Here is a tiny trained network, its code and every weight. The questions are about switching its units off for an input and a target symbol, where a switched-off unit gives its printed mean instead of its output.

import numpy as np


def w(rows, s, z=0):
    codes = np.array(rows[::2]) - 128.0
    scale = np.full(codes.shape[1], s)
    scale[-1] = z or s
    return codes * scale


def norm(h):
    return h / np.sqrt((h * h).mean(-1, keepdims=True) + 1e-5)


def softmax(a):
    e = np.exp(a - a.max(-1, keepdims=True))
    return e / e.sum(-1, keepdims=True)


def log_softmax(a):
    a = a - a.max(-1, keepdims=True)
    return a - np.log(np.exp(a).sum(-1, keepdims=True))


def net(x, mask):
    ids = ['Θγεζπσφψ'.index(c) for c in x.split()]
    T = len(ids)
    res = E[ids] + P[:T]
    u = 0
    for l in range(3):
        r = norm(res)
        for j in range(2):
            rows = slice(2 * j, 2 * j + 2)
            q, k, v = (r @ M[l][rows].T for M in (Q, K, V))
            z = softmax(np.where(np.tri(T) > 0, q @ k.T / 2**0.5, -1e9)) @ v
            o = O[l][rows]
            res = res + np.where(mask[u + j], z, o[:, -1]) @ o[:, :-1]
        u += 2
    return log_softmax(norm(res)[-1] @ U[:, :-1].T + U[:, -1])


Q, K, V, O = {}, {}, {}, {}
E = w([
[190,236,135,21,168,132,211,96,55],'Θ',
[111,143,11,221,179,114,150,83,127],'γ',
[187,54,36,118,165,95,222,159,145],'ε',
[164,79,111,173,141,238,198,59,174],'ζ',
[219,135,9,167,17,143,85,77,186],'π',
[94,98,89,74,193,121,118,134,237],'σ',
[178,219,76,150,213,182,120,203,193],'φ',
[159,161,147,162,134,80,203,121,250],'ψ',
],0.0018)
P = w([
[29,88,193,121,57,100,68,180,2],'0',
[116,230,155,100,70,162,193,162,208],'1',
[168,198,159,89,124,133,169,145,217],'2',
[200,161,153,67,139,120,159,136,184],'3',
[209,149,159,59,150,114,145,106,177],'4',
[225,118,158,45,162,102,136,83,133],'5',
[209,107,164,48,143,112,118,67,123],'6',
[209,122,160,42,136,116,124,40,122],'7',
[234,130,146,26,131,128,145,12,114],'8',
],0.0014)
Q[0] = w([
[52,150,166,174,33,147,138,119,41],'L0H1',
[194,111,123,72,128,122,212,71,176],'L0H1',
[203,137,79,195,81,173,148,3,84],'L0H2',
[69,102,136,195,43,76,94,144,70],'L0H2',
],0.0045)
K[0] = w([
[83,163,200,71,87,109,142,247,149],'L0H1',
[161,76,153,121,138,210,87,54,93],'L0H1',
[103,165,170,159,116,125,98,212,1],'L0H2',
[95,169,150,86,226,150,198,164,130],'L0H2',
],0.0043)
V[0] = w([
[165,209,78,93,98,26,75,201,167],'L0H1',
[130,130,48,236,206,52,127,119,148],'L0H1',
[240,92,92,154,112,129,8,43,6],'L0H2',
[90,32,213,68,22,66,131,57,167],'L0H2',
],0.0016)
O[0] = w([
[84,179,83,51,11,53,84,141,100,182],'L0H1',
[5,248,59,212,87,86,194,14,170,168],'L0H1',
[175,121,83,153,96,40,125,204,222,2],'L0H2',
[168,116,92,199,67,141,88,50,90,54],'L0H2',
],0.0024,0.00096)
Q[1] = w([
[203,187,97,60,173,197,157,67,188],'L1H1',
[220,176,45,109,183,171,154,68,161],'L1H1',
[210,163,121,28,144,182,214,42,208],'L1H2',
[215,150,79,75,130,155,203,1,176],'L1H2',
],0.0039)
K[1] = w([
[27,90,148,224,126,31,93,116,117],'L1H1',
[32,78,142,160,81,116,57,119,18],'L1H1',
[94,49,139,130,43,129,63,140,78],'L1H2',
[86,3,147,102,98,84,58,136,49],'L1H2',
],0.0036)
V[1] = w([
[2,93,155,110,138,198,77,116,80],'L1H1',
[167,170,169,100,44,170,154,108,38],'L1H1',
[133,98,190,65,145,116,80,155,64],'L1H2',
[114,168,171,127,84,163,113,141,187],'L1H2',
],0.0028)
O[1] = w([
[45,42,218,141,15,144,203,81,137,219],'L1H1',
[13,105,115,20,153,232,15,138,185,168],'L1H1',
[132,237,210,255,155,46,42,126,84,249],'L1H2',
[234,26,199,16,82,189,102,107,71,104],'L1H2',
],0.0018,0.0017)
Q[2] = w([
[165,112,77,158,88,155,142,4,145],'L2H1',
[125,176,166,113,117,174,66,181,103],'L2H1',
[91,172,146,127,99,189,101,127,40],'L2H2',
[77,35,101,244,69,160,51,148,57],'L2H2',
],0.0042)
K[2] = w([
[28,132,233,77,151,98,46,226,3],'L2H1',
[82,86,49,224,124,116,118,95,165],'L2H1',
[107,85,153,87,182,122,209,233,94],'L2H2',
[37,46,122,161,141,158,164,223,234],'L2H2',
],0.0039)
V[2] = w([
[68,234,146,43,148,108,86,109,36],'L2H1',
[66,153,46,94,34,116,193,85,202],'L2H1',
[198,112,193,140,4,83,80,139,154],'L2H2',
[184,115,134,11,148,78,254,136,28],'L2H2',
],0.0024)
O[2] = w([
[84,178,134,94,186,79,85,231,65,248],'L2H1',
[63,75,73,165,39,74,109,111,84,185],'L2H1',
[249,133,165,65,49,83,77,165,95,131],'L2H2',
[45,96,187,92,72,99,199,254,237,173],'L2H2',
],0.003,0.0014)
U = w([
[109,148,196,27,157,83,165,241,161,230],'Θ',
[66,185,17,201,186,49,174,68,139,160],'γ',
[249,124,26,78,54,71,42,125,162,155],'ε',
[52,26,69,183,14,132,205,187,143,5],'ζ',
[21,75,131,49,116,198,43,59,76,109],'π',
[208,48,181,163,219,238,171,74,194,147],'σ',
[144,203,151,170,229,145,30,216,60,69],'φ',
[130,152,255,192,56,72,117,58,52,87],'ψ',
],0.0048,0.0016)

Each question gives the input, a string of symbols that net reads in full, and the target symbol t.
The units are the heads (2 rows each of Q, K, V and O). Each row of codes is followed by its name. A weight is (code - 128) times the scale printed after its matrix; where a second scale follows, it is the last column's (O and U).
mask holds one flag per head, layer by layer. A switched-off head (its flag False) gives its mean, the last column of its rows in O, instead of its output. The means were averaged over made-up inputs and are rounded, as every weight is.
A unit's drop is (log p(t) with every unit on - log p(t) with that unit switched off) / (log p(t) with every unit on - log p(t) with every unit switched off).
The circuit of an input: a set's keep is (log p(t) with only the set's units on - log p(t) with every unit switched off) / (log p(t) with every unit on - log p(t) with every unit switched off). Starting from all 6 units, units are removed one at a time, each time the one whose removal leaves the highest keep (on an exact tie, the one counted first), for as long as the keep stays at least 0.8.
units of the circuit, in order: the units of the circuit, biggest drop first
most important unit: the unit with the biggest drop
which heads matter: for each layer, one digit per head in row order, 1 if its drop is at least 0.15 and else 0, layers parted by /
input σ π φ, target ε: most important unit => L2H2
input ψ φ π, target π: units of the circuit, in order => L0H2, L1H1
input γ σ γ Θ ζ ζ, target ζ: units of the circuit, in order => L1H2, L2H1
input ψ Θ σ ε φ ψ Θ, target π: units of the circuit, in order => L0H2, L1H1
input ζ φ γ π, target σ: units of the circuit, in order => L0H1, L2H1
input ψ σ φ φ φ γ π φ, target π: units of the circuit, in order => L1H1, L0H2, L1H2, L2H2
input σ σ ζ ε ε Θ ε ε, target ψ: which heads matter => 11 / 11 / 00
input φ σ σ γ Θ ζ, target Θ: which heads matter => 01 / 00 / 11
input σ φ φ ζ ε φ, target σ: which heads matter => 10 / 10 / 10
input ε π ζ φ, target γ: units of the circuit, in order => L1H2, L2H1
input ψ σ Θ ε ε σ ζ γ, target π: units of the circuit, in order => L0H2, L1H1
input π Θ γ, target ε: units of the circuit, in order => L0H2, L2H2
input σ φ ε ε Θ ζ π Θ γ, target ψ: units of the circuit, in order => L1H1, L1H2, L2H2
input γ ε ε ψ φ, target ζ: most important unit => L1H2
input γ ψ ε, target ζ: which heads matter => 00 / 01 / 10
input σ σ ψ γ ε ψ ζ π, target ψ: units of the circuit, in order => L1H1, L1H2
input φ π γ, target Θ: which heads matter => 01 / 01 / 10
input φ ζ ε Θ ζ π, target Θ: units of the circuit, in order => L0H2, L2H2, L2H1
input σ π π φ ε, target ε: which heads matter => 10 / 00 / 01
input Θ ζ σ, target σ: most important unit => L0H1
input φ Θ γ ψ γ π Θ γ ε, target Θ: units of the circuit, in order => L2H2, L2H1
input ε ζ σ ψ φ ε φ, target γ: which heads matter => 00 / 01 / 01
input ε ψ φ ε π ψ ψ ε, target γ: which heads matter => 00 / 11 / 00
input σ ψ ε Θ, target ψ: which heads matter => 01 / 11 / 00
input φ ε φ ζ Θ ψ σ φ Θ, target Θ: which heads matter => 00 / 00 / 01
